Below is a small trained network, with its code and all its weights. Each question gives an input and a class and asks what happens when units are switched off, that is, made to give their printed mean instead of their output.

import numpy as np


def w(rows, s, z=0):
    codes = np.array(rows[::2]) - 128.0
    scale = np.full(codes.shape[1], s)
    scale[-1] = z or s
    return codes * scale


def norm(h):
    return h / np.sqrt((h * h).mean(-1, keepdims=True) + 1e-5)


def f(y):
    return np.maximum(y, 0)


def log_softmax(a):
    a = a - a.max(-1, keepdims=True)
    return a - np.log(np.exp(a).sum(-1, keepdims=True))


def net(x, mask):
    res = np.array(x, float).reshape(1, 8) / 4 @ E
    u = 0
    for l in range(3):
        y = f(norm(res) @ A[l][:, :-1].T + A[l][:, -1])
        res = res + np.where(mask[u : u + 4], y, B[l][:, -1]) @ B[l][:, :-1]
        u += 4
    return log_softmax(norm(res)[-1] @ U[:, :-1].T + U[:, -1])


A, B = {}, {}
E = w([
[246,102,190,196,189],'x0',
[41,177,122,137,125],'x1',
[168,161,119,120,97],'x2',
[163,119,57,46,104],'x3',
[26,47,156,72,133],'x4',
[108,156,129,149,72],'x5',
[89,255,174,83,190],'x6',
[139,162,153,213,68],'x7',
],0.0058)
A[0] = w([
[101,41,128,169,39,2],'0.n1',
[80,229,206,228,206,20],'0.n2',
[77,2,89,190,30,56],'0.n3',
[142,57,149,144,67,62],'0.n4',
],0.0075,0.0039)
B[0] = w([
[115,6,98,144,30,189],'0.n1',
[105,119,131,202,108,246],'0.n2',
[165,93,128,85,17,254],'0.n3',
[123,81,125,96,122,179],'0.n4',
],0.011,0.0042)
A[1] = w([
[209,211,2,184,106,3],'1.n1',
[33,99,97,62,153,46],'1.n2',
[182,59,133,179,211,88],'1.n3',
[128,152,209,171,146,108],'1.n4',
],0.0077,0.0023)
B[1] = w([
[237,250,186,59,52,251],'1.n1',
[90,255,2,8,113,236],'1.n2',
[132,75,199,24,177,235],'1.n3',
[23,112,134,147,130,247],'1.n4',
],0.0079,0.0027)
A[2] = w([
[190,66,183,116,249,6],'2.n1',
[87,106,108,91,92,244],'2.n2',
[126,144,88,151,93,98],'2.n3',
[154,116,87,100,138,164],'2.n4',
],0.011,0.0021)
B[2] = w([
[93,56,188,77,229,199],'2.n1',
[167,102,57,176,165,254],'2.n2',
[134,11,221,129,183,171],'2.n3',
[49,166,165,218,193,186],'2.n4',
],0.011,0.0054)
U = w([
[159,31,63,139,61,251],'0',
[75,166,20,90,181,57],'1',
[64,160,172,249,130,97],'2',
[211,203,140,115,103,107],'3',
[152,62,172,92,221,138],'4',
],0.022,0.0025)

Each question gives the input, the list of numbers given to net, and the class t.
The units are the neurons (one row each of A and B). Each row of codes is followed by its name. A weight is (code - 128) times the scale printed after its matrix; where a second scale follows, it is the last column's (A, B and U).
mask holds one flag per neuron, layer by layer. A switched-off neuron (its flag False) gives its mean, the last column of its row in B, instead of its output. The means were averaged over made-up inputs and are rounded, as every weight is.
A unit's drop is (log p(t) with every unit on - log p(t) with that unit switched off) / (log p(t) with every unit on - log p(t) with every unit switched off).
The circuit of an input: a set's keep is (log p(t) with only the set's units on - log p(t) with every unit switched off) / (log p(t) with every unit on - log p(t) with every unit switched off). Starting from all 12 units, units are removed one at a time, each time the one whose removal leaves the highest keep (on an exact tie, the one counted first), for as long as the keep stays at least 0.8.
circuit, biggest first: the units of the circuit, biggest drop first
k most important neurons: the k neurons with the biggest drops, biggest first
k most important neurons of layer l: the k neurons of layer l with the biggest drops, biggest first
drop of u: that unit's drop, to one decimal
input [6,-7,-6,-2,-5,6,-2,6], class 4: circuit, biggest first => [1.n3; 0.n3; 2.n1]
input [3,7,-8,2,2,-6,-2,-3], class 1: circuit, biggest first => [1.n2]
input [-4,3,-8,-4,-4,6,-2,6], class 0: 2 most important neurons => [0.n3; 2.n4]
input [-8,-3,4,3,3,-1,3,8], class 1: 4 most important neurons => [0.n3; 0.n2; 1.n2; 0.n1]
input [-7,0,-5,-2,6,5,6,7], class 1: 2 most important neurons => [1.n2; 2.n4]
input [-3,5,-6,7,-5,8,-2,-1], class 3: 2 most important neurons => [1.n1; 0.n1]
input [7,-6,4,8,-4,-1,-1,1], class 4: 2 most important neurons of layer 2 => [2.n1; 2.n4]
input [5,-8,7,-5,-8,-4,-1,5], class 4: circuit, biggest first => [1.n3; 2.n1]
input [7,3,-4,4,-4,4,0,1], class 3: 2 most important neurons => [1.n1; 0.n4]
input [1,4,-1,0,-5,1,3,-3], class 2: 2 most important neurons => [0.n2; 0.n3]
input [-7,8,8,-5,-3,-7,3,1], class 2: 2 most important neurons => [0.n2; 2.n3]
input [-5,4,-2,3,-7,-3,3,4], class 3: drop of 1.n1 => 0.4
input [-2,4,4,-5,5,-8,3,-2], class 1: drop of 1.n2 => 0.1
input [-3,2,-8,-7,-2,-4,0,-7], class 1: drop of 1.n2 => 0.5
input [4,6,-7,-3,-3,3,6,-7], class 2: circuit, biggest first => [0.n2]
